Below are the code and all the weights of a small trained network. Each question names an input and a class and asks about switching units off, where a switched-off unit gives its printed mean instead of its output.

import numpy as np


def w(rows, s, z=0):
    codes = np.array(rows[::2]) - 128.0
    scale = np.full(codes.shape[1], s)
    scale[-1] = z or s
    return codes * scale


def f(y):
    return np.maximum(y, 0)


def log_softmax(a):
    a = a - a.max(-1, keepdims=True)
    return a - np.log(np.exp(a).sum(-1, keepdims=True))


def net(x, mask):
    res = np.array(x, float).reshape(1, 5) / 4 @ E
    y = f(res @ A[0][:, :-1].T + A[0][:, -1])
    res = res + np.where(mask, y, B[0][:, -1]) @ B[0][:, :-1]
    return log_softmax(res[-1] @ U[:, :-1].T + U[:, -1])


A, B = {}, {}
E = w([
[192,13,189,165,118,120],'x0',
[182,138,81,33,154,84],'x1',
[119,116,190,28,184,169],'x2',
[88,52,1,97,219,115],'x3',
[135,106,126,161,157,236],'x4',
],0.0066)
A[0] = w([
[115,197,145,66,152,133,135],'neuron 1',
[164,155,125,138,97,144,252],'neuron 2',
[194,159,173,137,69,156,178],'neuron 3',
[71,109,127,149,169,213,125],'neuron 4',
[93,235,124,142,84,67,205],'neuron 5',
[99,109,14,85,183,83,219],'neuron 6',
[152,93,144,189,85,57,231],'neuron 7',
[204,182,174,123,106,157,157],'neuron 8',
[120,92,111,93,152,255,205],'neuron 9',
[122,117,56,103,160,93,153],'neuron 10',
[146,118,198,144,103,163,73],'neuron 11',
[176,105,191,160,103,168,208],'neuron 12',
[122,128,138,70,122,96,101],'neuron 13',
[84,92,139,118,169,182,200],'neuron 14',
[133,116,38,117,159,91,180],'neuron 15',
[89,111,111,175,141,193,115],'neuron 16',
[93,229,131,99,92,132,166],'neuron 17',
[30,132,93,148,135,203,128],'neuron 18',
[130,93,144,190,99,74,229],'neuron 19',
[130,118,140,105,147,182,196],'neuron 20',
[122,149,134,34,158,63,116],'neuron 21',
[154,41,101,146,134,168,70],'neuron 22',
],0.0086,0.0027)
B[0] = w([
[23,115,132,188,150,160,181],'neuron 1',
[101,108,89,109,72,89,183],'neuron 2',
[154,103,104,92,82,75,201],'neuron 3',
[118,123,182,226,124,185,185],'neuron 4',
[21,120,108,138,113,90,222],'neuron 5',
[182,197,244,60,85,83,254],'neuron 6',
[118,78,51,105,38,63,211],'neuron 7',
[156,58,77,58,67,42,192],'neuron 8',
[128,87,165,220,78,174,212],'neuron 9',
[145,189,196,51,110,101,200],'neuron 10',
[177,128,128,89,148,85,172],'neuron 11',
[155,105,97,113,103,80,203],'neuron 12',
[103,162,203,167,191,200,157],'neuron 13',
[133,118,174,239,98,137,189],'neuron 14',
[150,186,191,4,74,81,213],'neuron 15',
[79,138,210,205,209,238,175],'neuron 16',
[2,175,130,131,74,81,203],'neuron 17',
[167,183,230,187,189,177,190],'neuron 18',
[106,72,68,124,46,99,201],'neuron 19',
[131,61,130,199,108,130,173],'neuron 20',
[122,167,208,157,165,188,192],'neuron 21',
[29,171,167,136,84,106,182],'neuron 22',
],0.0057,0.0075)
U = w([
[71,167,154,127,142,135,119],'0',
[163,96,93,107,181,139,4],'1',
[247,125,129,83,110,93,106],'2',
[94,81,76,145,95,108,207],'3',
[153,112,164,168,165,203,149],'4',
],0.012,0.0036)

Each question gives the input, the list of numbers given to net, and the class t.
The units are the neurons (one row each of A and B). Each row of codes is followed by its name. A weight is (code - 128) times the scale printed after its matrix; where a second scale follows, it is the last column's (A, B and U).
mask holds one flag per neuron, in row order. A switched-off neuron (its flag False) gives its mean, the last column of its row in B, instead of its output. The means were averaged over made-up inputs and are rounded, as every weight is.
A unit's drop is (log p(t) with every unit on - log p(t) with that unit switched off) / (log p(t) with every unit on - log p(t) with every unit switched off).
The circuit of an input: a set's keep is (log p(t) with only the set's units on - log p(t) with every unit switched off) / (log p(t) with every unit on - log p(t) with every unit switched off). Starting from the 12 units with the biggest drops (on a tie, the unit counted first), units are removed one at a time, each time the one whose removal leaves the highest keep (on an exact tie, the one counted first), for as long as the keep stays at least 0.8.
units of the circuit, in order: the units of the circuit, biggest drop first
k most important neurons: the k neurons with the biggest drops, biggest first
drop of u: that unit's drop, to one decimal
input [3,0,6,7,-8], class 2: units of the circuit, in order => neuron 6
input [8,5,-8,5,4], class 2: units of the circuit, in order => neuron 15; neuron 6
input [6,3,-2,6,5], class 0: units of the circuit, in order => neuron 22; neuron 6
input [-2,-2,-4,8,-2], class 2: units of the circuit, in order => neuron 6; neuron 15
input [-7,8,-6,-6,3], class 3: units of the circuit, in order => neuron 8; neuron 6; neuron 5
input [6,-4,7,-4,1], class 2: units of the circuit, in order => neuron 11; neuron 12
input [7,0,-3,8,3], class 0: 2 most important neurons => neuron 22; neuron 6
input [-6,8,-7,3,1], class 2: 2 most important neurons => neuron 6; neuron 15
input [-1,-3,0,-3,5], class 4: drop of neuron 16 => 0.2
input [-1,-6,-6,2,4], class 4: drop of neuron 18 => 0.2
input [-1,1,1,5,5], class 4: drop of neuron 9 => 0.1
